Below are the code and all the weights of a small trained network. Each question names an input and a target symbol and asks about switching units off, where a switched-off unit gives its printed mean instead of its output.

import numpy as np


def w(rows, s, z=0):
    codes = np.array(rows[::2]) - 128.0
    scale = np.full(codes.shape[1], s)
    scale[-1] = z or s
    return codes * scale


def softmax(a):
    e = np.exp(a - a.max(-1, keepdims=True))
    return e / e.sum(-1, keepdims=True)


def log_softmax(a):
    a = a - a.max(-1, keepdims=True)
    return a - np.log(np.exp(a).sum(-1, keepdims=True))


def net(x, mask):
    ids = ['ΓΞβεμπψ'.index(c) for c in x.split()]
    T = len(ids)
    res = E[ids] + P[:T]
    u = 0
    for l in range(3):
        r = res
        for j in range(2):
            rows = slice(3 * j, 3 * j + 3)
            q, k, v = (r @ M[l][rows].T for M in (Q, K, V))
            z = softmax(np.where(np.tri(T) > 0, q @ k.T / 3**0.5, -1e9)) @ v
            o = O[l][rows]
            res = res + np.where(mask[u + j], z, o[:, -1]) @ o[:, :-1]
        u += 2
    return log_softmax(res[-1] @ U[:, :-1].T + U[:, -1])


Q, K, V, O = {}, {}, {}, {}
E = w([
[154,199,161],'Γ',
[133,112,59],'Ξ',
[116,86,102],'β',
[56,86,94],'ε',
[137,88,135],'μ',
[142,197,249],'π',
[93,186,78],'ψ',
],0.019)
P = w([
[169,254,90],'0',
[139,131,143],'1',
[155,96,192],'2',
[72,140,146],'3',
[114,109,194],'4',
[58,130,157],'5',
[94,102,178],'6',
[79,109,162],'7',
[69,107,165],'8',
[82,92,160],'9',
[68,87,151],'10',
[103,64,155],'11',
[82,70,136],'12',
[55,78,122],'13',
],0.0071)
Q[0] = w([
[161,61,147],'0.h0',
[147,163,156],'0.h0',
[88,139,113],'0.h0',
[155,153,120],'0.h1',
[139,9,146],'0.h1',
[107,83,141],'0.h1',
],0.013)
K[0] = w([
[221,203,131],'0.h0',
[107,175,170],'0.h0',
[68,85,169],'0.h0',
[35,26,113],'0.h1',
[121,132,212],'0.h1',
[254,151,222],'0.h1',
],0.0094)
V[0] = w([
[189,103,105],'0.h0',
[210,59,84],'0.h0',
[41,1,146],'0.h0',
[169,115,176],'0.h1',
[190,146,161],'0.h1',
[43,41,55],'0.h1',
],0.0073)
O[0] = w([
[119,136,14,78],'0.h0',
[159,162,2,37],'0.h0',
[238,88,188,113],'0.h0',
[57,52,34,146],'0.h1',
[106,158,52,159],'0.h1',
[148,72,162,1],'0.h1',
],0.0062,0.0053)
Q[1] = w([
[71,170,99],'1.h0',
[84,92,191],'1.h0',
[254,154,159],'1.h0',
[36,236,168],'1.h1',
[249,177,151],'1.h1',
[141,131,74],'1.h1',
],0.0085)
K[1] = w([
[51,174,38],'1.h0',
[36,117,63],'1.h0',
[167,233,191],'1.h0',
[1,94,160],'1.h1',
[120,66,49],'1.h1',
[192,204,177],'1.h1',
],0.007)
V[1] = w([
[57,51,160],'1.h0',
[100,52,254],'1.h0',
[54,138,84],'1.h0',
[141,39,6],'1.h1',
[99,97,221],'1.h1',
[243,167,40],'1.h1',
],0.0064)
O[1] = w([
[209,68,66,151],'1.h0',
[172,212,143,126],'1.h0',
[238,60,19,172],'1.h0',
[14,120,127,12],'1.h1',
[168,57,185,179],'1.h1',
[2,95,111,42],'1.h1',
],0.0059,0.011)
Q[2] = w([
[107,254,131],'2.h0',
[112,175,64],'2.h0',
[119,208,88],'2.h0',
[118,142,200],'2.h1',
[61,149,221],'2.h1',
[83,53,73],'2.h1',
],0.0085)
K[2] = w([
[154,49,122],'2.h0',
[152,104,108],'2.h0',
[137,49,145],'2.h0',
[152,100,122],'2.h1',
[255,139,140],'2.h1',
[89,173,56],'2.h1',
],0.013)
V[2] = w([
[104,140,14],'2.h0',
[159,171,112],'2.h0',
[108,139,215],'2.h0',
[205,170,173],'2.h1',
[255,77,230],'2.h1',
[228,65,136],'2.h1',
],0.0093)
O[2] = w([
[242,148,126,8],'2.h0',
[172,125,1,199],'2.h0',
[2,154,142,221],'2.h0',
[137,226,113,254],'2.h1',
[91,164,13,246],'2.h1',
[69,124,105,154],'2.h1',
],0.0057,0.0071)
U = w([
[193,254,159,1],'Γ',
[98,156,190,182],'Ξ',
[62,132,131,231],'β',
[14,123,72,188],'ε',
[91,109,102,164],'μ',
[133,154,4,19],'π',
[178,192,101,157],'ψ',
],0.0057,0.0025)

Each question gives the input, a string of symbols that net reads in full, and the target symbol t.
The units are the heads (3 rows each of Q, K, V and O). Each row of codes is followed by its name. A weight is (code - 128) times the scale printed after its matrix; where a second scale follows, it is the last column's (O and U).
mask holds one flag per head, layer by layer. A switched-off head (its flag False) gives its mean, the last column of its rows in O, instead of its output. The means were averaged over made-up inputs and are rounded, as every weight is.
A unit's drop is (log p(t) with every unit on - log p(t) with that unit switched off) / (log p(t) with every unit on - log p(t) with every unit switched off).
The circuit of an input: a set's keep is (log p(t) with only the set's units on - log p(t) with every unit switched off) / (log p(t) with every unit on - log p(t) with every unit switched off). Starting from all 6 units, units are removed one at a time, each time the one whose removal leaves the highest keep (on an exact tie, the one counted first), for as long as the keep stays at least 0.8.
circuit, biggest first: the units of the circuit, biggest drop first
most important unit: the unit with the biggest drop
which heads matter: for each layer, one digit per head in row order, 1 if its drop is at least 0.15 and else 0, layers parted by /
drop when u is switched off: that unit's drop, to one decimal
input ε μ π μ π π β, target ε: circuit, biggest first : 2.h0; 1.h0
input Γ ψ Ξ π μ ε, target Γ: which heads matter : 11 / 01 / 11
input ε ψ ε π π π ψ Ξ Ξ ψ μ μ, target ε: circuit, biggest first : 2.h0; 0.h1; 1.h0
input Ξ ψ Ξ ψ ψ ε π μ Ξ Γ ψ Ξ, target Ξ: which heads matter : 10 / 11 / 01
input ε Γ μ, target ε: most important unit : 0.h1
input ε Γ π μ μ Ξ β, target ε: which heads matter : 01 / 10 / 10
input Γ π μ μ π β, target Γ: which heads matter : 10 / 01 / 11
input μ π ε ψ π ψ π β ψ π, target ε: circuit, biggest first : 2.h1; 0.h0; 1.h1
input π Ξ π ε ψ ε π Γ π μ π ε, target π: which heads matter : 01 / 01 / 01
input ε π ε π μ Ξ, target ε: circuit, biggest first : 2.h0; 0.h1; 1.h0
input Ξ ε ε μ π π π Ξ, target Ξ: circuit, biggest first : 1.h1; 2.h1; 0.h0
input ψ π ε β, target ψ: circuit, biggest first : 0.h0; 1.h1; 2.h0
input Γ β π β π π ε ψ π ε Ξ, target Γ: which heads matter : 11 / 11 / 11
input π ψ ψ π π ε Ξ ε π π ε ε, target π: which heads matter : 11 / 01 / 01
input π π π μ ψ ψ Γ π μ ε ε π ψ μ, target π: which heads matter : 11 / 11 / 01
input Γ μ μ β π ε, target Γ: drop when 1.h1 is switched off : 0.4
input ψ π π π ψ π ε, target ψ: drop when 0.h0 is switched off : 1.0
input Γ ε ψ π π ψ ε ψ ψ Γ μ β, target ψ: drop when 1.h1 is switched off : 0.5
